Below are the code and all the weights of a small trained network. Each question names an input and a class and asks about switching units off, where a switched-off unit gives its printed mean instead of its output.

import numpy as np


def w(rows, s, z=0):
    codes = np.array(rows[::2]) - 128.0
    scale = np.full(codes.shape[1], s)
    scale[-1] = z or s
    return codes * scale


def norm(h):
    return h / np.sqrt((h * h).mean(-1, keepdims=True) + 1e-5)


def f(y):
    return y / 2 * (1 + np.tanh(0.7978845608 * (y + 0.044715 * y**3)))


def log_softmax(a):
    a = a - a.max(-1, keepdims=True)
    return a - np.log(np.exp(a).sum(-1, keepdims=True))


def net(x, mask):
    res = np.array(x, float).reshape(1, 2) / 4 @ E
    u = 0
    for l in range(3):
        y = f(norm(res) @ A[l][:, :-1].T + A[l][:, -1])
        res = res + np.where(mask[u : u + 4], y, B[l][:, -1]) @ B[l][:, :-1]
        u += 4
    return log_softmax(norm(res)[-1] @ U[:, :-1].T + U[:, -1])


A, B = {}, {}
E = w([
[179,4,97],'x0',
[53,107,206],'x1',
],0.0036)
A[0] = w([
[177,198,105,218],'0.n1',
[87,209,52,254],'0.n2',
[74,186,170,160],'0.n3',
[117,2,48,63],'0.n4',
],0.0043,0.00088)
B[0] = w([
[95,64,157,212],'0.n1',
[124,77,179,252],'0.n2',
[90,92,125,230],'0.n3',
[4,121,28,245],'0.n4',
],0.0045,0.0012)
A[1] = w([
[117,218,143,219],'1.n1',
[201,182,66,141],'1.n2',
[115,215,106,157],'1.n3',
[133,253,167,249],'1.n4',
],0.0063,0.0017)
B[1] = w([
[132,77,93,202],'1.n1',
[149,98,253,153],'1.n2',
[98,72,136,162],'1.n3',
[134,87,69,255],'1.n4',
],0.0072,0.003)
A[2] = w([
[8,141,151,254],'2.n1',
[224,88,143,228],'2.n2',
[89,94,124,183],'2.n3',
[92,74,3,134],'2.n4',
],0.0042,0.0024)
B[2] = w([
[236,108,131,254],'2.n1',
[59,159,183,178],'2.n2',
[226,156,87,197],'2.n3',
[46,252,189,251],'2.n4',
],0.0046,0.0032)
U = w([
[29,54,47,176],'0',
[203,1,251,186],'1',
[155,204,192,5],'2',
],0.0068,0.0012)

Each question gives the input, the list of numbers given to net, and the class t.
The units are the neurons (one row each of A and B). Each row of codes is followed by its name. A weight is (code - 128) times the scale printed after its matrix; where a second scale follows, it is the last column's (A, B and U).
mask holds one flag per neuron, layer by layer. A switched-off neuron (its flag False) gives its mean, the last column of its row in B, instead of its output. The means were averaged over made-up inputs and are rounded, as every weight is.
A unit's drop is (log p(t) with every unit on - log p(t) with that unit switched off) / (log p(t) with every unit on - log p(t) with every unit switched off).
The circuit of an input: a set's keep is (log p(t) with only the set's units on - log p(t) with every unit switched off) / (log p(t) with every unit on - log p(t) with every unit switched off). Starting from all 12 units, units are removed one at a time, each time the one whose removal leaves the highest keep (on an exact tie, the one counted first), for as long as the keep stays at least 0.8.
units of the circuit, in order: the units of the circuit, biggest drop first
top k neurons: the k neurons with the biggest drops, biggest first
top k neurons in layer l: the k neurons of layer l with the biggest drops, biggest first
input [-1,3], class 2: top 3 neurons	[1.n2; 0.n1; 0.n2]
input [0,-4], class 1: units of the circuit, in order	[1.n2]
input [-6,0], class 0: top 3 neurons	[1.n4; 1.n1; 1.n3]
input [-3,-8], class 1: units of the circuit, in order	[1.n2; 2.n4]
input [5,4], class 0: top 2 neurons	[0.n4; 1.n2]
input [-8,4], class 0: top 2 neurons	[1.n4; 1.n2]
input [-8,-5], class 0: units of the circuit, in order	[1.n4; 1.n3]
input [-5,4], class 0: top 2 neurons in layer 2	[2.n2; 2.n1]
input [-7,4], class 0: top 2 neurons in layer 1	[1.n4; 1.n2]
input [-4,5], class 1: units of the circuit, in order	[2.n1; 2.n4]
input [-7,3], class 0: units of the circuit, in order	[1.n4; 1.n1]
input [-7,-8], class 1: top 2 neurons	[1.n2; 0.n4]
input [-4,6], class 1: top 3 neurons	[0.n4; 2.n1; 2.n4]
input [1,-1], class 2: top 2 neurons	[0.n4; 1.n4]
input [8,4], class 0: top neuron	[0.n4]
input [-2,-6], class 1: top 2 neurons	[1.n2; 2.n4]
input [2,-1], class 2: top 4 neurons	[0.n4; 1.n4; 2.n4; 1.n1]
input [7,3], class 0: top 2 neurons	[0.n4; 1.n2]
input [-8,3], class 0: top 4 neurons	[1.n4; 1.n2; 1.n1; 1.n3]
input [-8,-3], class 0: top 2 neurons in layer 1	[1.n4; 1.n1]
input [0,1], class 2: top 3 neurons in layer 0	[0.n3; 0.n1; 0.n2]
input [3,-1], class 2: top 3 neurons in layer 1	[1.n4; 1.n1; 1.n3]
input [1,2], class 2: top 2 neurons in layer 0	[0.n2; 0.n1]
input [2,2], class 2: top 3 neurons in layer 1	[1.n4; 1.n2; 1.n1]
